Below is a small trained network, with its code and all its weights. Each question gives an input and a class and asks what happens when units are switched off, that is, made to give their printed mean instead of their output.

import numpy as np


def w(rows, s, z=0):
    codes = np.array(rows[::2]) - 128.0
    scale = np.full(codes.shape[1], s)
    scale[-1] = z or s
    return codes * scale


def f(y):
    return np.maximum(y, 0)


def log_softmax(a):
    a = a - a.max(-1, keepdims=True)
    return a - np.log(np.exp(a).sum(-1, keepdims=True))


def net(x, mask):
    res = np.array(x, float).reshape(1, 4) / 4 @ E
    y = f(res @ A[0][:, :-1].T + A[0][:, -1])
    res = res + np.where(mask, y, B[0][:, -1]) @ B[0][:, :-1]
    return log_softmax(res[-1] @ U[:, :-1].T + U[:, -1])


A, B = {}, {}
E = w([
[165,254,195,99],'x0',
[129,125,129,129],'x1',
[147,109,219,231],'x2',
[11,120,206,104],'x3',
],0.0099)
A[0] = w([
[122,139,36,67,46],'n1',
[126,90,122,153,95],'n2',
[43,136,202,97,44],'n3',
[5,82,168,100,54],'n4',
[143,120,161,171,69],'n5',
[137,55,129,119,62],'n6',
[188,122,147,209,83],'n7',
[155,158,183,95,54],'n8',
[127,148,108,151,248],'n9',
[87,105,114,127,71],'n10',
[62,148,161,125,100],'n11',
[114,103,135,183,120],'n12',
[121,155,124,197,77],'n13',
[246,152,58,166,19],'n14',
[137,167,183,98,62],'n15',
[204,117,82,147,30],'n16',
[160,116,139,150,119],'n17',
[22,156,143,128,18],'n18',
[142,116,160,168,67],'n19',
[129,93,189,155,74],'n20',
[178,242,140,97,89],'n21',
[174,222,187,69,35],'n22',
[85,146,174,94,83],'n23',
[166,162,81,50,104],'n24',
[120,106,109,93,119],'n25',
[182,70,206,128,46],'n26',
[160,156,193,168,125],'n27',
[70,51,36,152,69],'n28',
[77,141,108,42,82],'n29',
],0.014,0.012)
B[0] = w([
[123,56,226,86,183],'n1',
[111,114,89,179,149],'n2',
[207,134,120,99,189],'n3',
[238,157,135,114,204],'n4',
[136,44,153,91,156],'n5',
[123,57,115,217,148],'n6',
[94,95,152,55,192],'n7',
[131,76,80,173,161],'n8',
[95,233,132,146,249],'n9',
[145,113,127,152,143],'n10',
[187,190,151,126,176],'n11',
[90,119,154,89,171],'n12',
[140,72,142,91,148],'n13',
[254,183,131,81,200],'n14',
[125,98,110,200,167],'n15',
[195,139,127,132,160],'n16',
[102,133,117,78,156],'n17',
[175,100,131,94,160],'n18',
[127,37,165,85,153],'n19',
[112,92,108,66,168],'n20',
[110,43,95,216,232],'n21',
[133,32,71,195,212],'n22',
[163,135,107,139,166],'n23',
[63,71,192,54,201],'n24',
[107,133,165,123,156],'n25',
[123,69,144,97,155],'n26',
[73,88,157,81,217],'n27',
[126,63,93,221,202],'n28',
[97,70,196,103,181],'n29',
],0.0086,0.012)
U = w([
[200,133,137,117,88],'0',
[91,124,149,140,248],'1',
[105,87,131,188,74],'2',
[76,88,173,86,62],'3',
[9,232,108,144,161],'4',
],0.013,0.018)

Each question gives the input, the list of numbers given to net, and the class t.
The units are the neurons (one row each of A and B). Each row of codes is followed by its name. A weight is (code - 128) times the scale printed after its matrix; where a second scale follows, it is the last column's (A, B and U).
mask holds one flag per neuron, in row order. A switched-off neuron (its flag False) gives its mean, the last column of its row in B, instead of its output. The means were averaged over made-up inputs and are rounded, as every weight is.
A unit's drop is (log p(t) with every unit on - log p(t) with that unit switched off) / (log p(t) with every unit on - log p(t) with every unit switched off).
The circuit of an input: a set's keep is (log p(t) with only the set's units on - log p(t) with every unit switched off) / (log p(t) with every unit on - log p(t) with every unit switched off). Starting from the 12 units with the biggest drops (on a tie, the unit counted first), units are removed one at a time, each time the one whose removal leaves the highest keep (on an exact tie, the one counted first), for as long as the keep stays at least 0.8.
units of the circuit, in order: the units of the circuit, biggest drop first
most important unit: the unit with the biggest drop
top k neurons: the k neurons with the biggest drops, biggest first
drop when u is switched off: that unit's drop, to one decimal
input [0,2,-8,-7], class 3: units of the circuit, in order => n24
input [5,0,6,6], class 0: units of the circuit, in order => n3; n11
input [8,1,-8,6], class 2: top 3 neurons => n22; n21; n15
input [6,4,6,5], class 2: units of the circuit, in order => n22; n15
input [3,3,-6,-1], class 3: top 2 neurons => n24; n1
input [5,6,7,7], class 0: units of the circuit, in order => n3; n4
input [-1,2,-7,1], class 3: units of the circuit, in order => n1; n24
input [8,2,3,-7], class 2: top 3 neurons => n21; n22; n4
input [-4,-3,-7,0], class 3: top 2 neurons => n1; n24
input [-4,7,7,-7], class 0: top 2 neurons => n14; n16
input [8,6,2,-3], class 2: top 2 neurons => n21; n22
input [3,-3,-6,-2], class 3: top 2 neurons => n24; n1
input [0,-1,-7,7], class 0: top 2 neurons => n4; n3
input [-1,3,7,-4], class 3: most important unit => n7
input [-7,5,-3,-2], class 2: top 2 neurons => n28; n6
input [5,-6,-2,7], class 0: drop when n4 is switched off => 0.1
input [6,1,8,-4], class 3: drop when n7 is switched off => 0.3
input [8,-6,5,-2], class 2: drop when n22 is switched off => 0.2
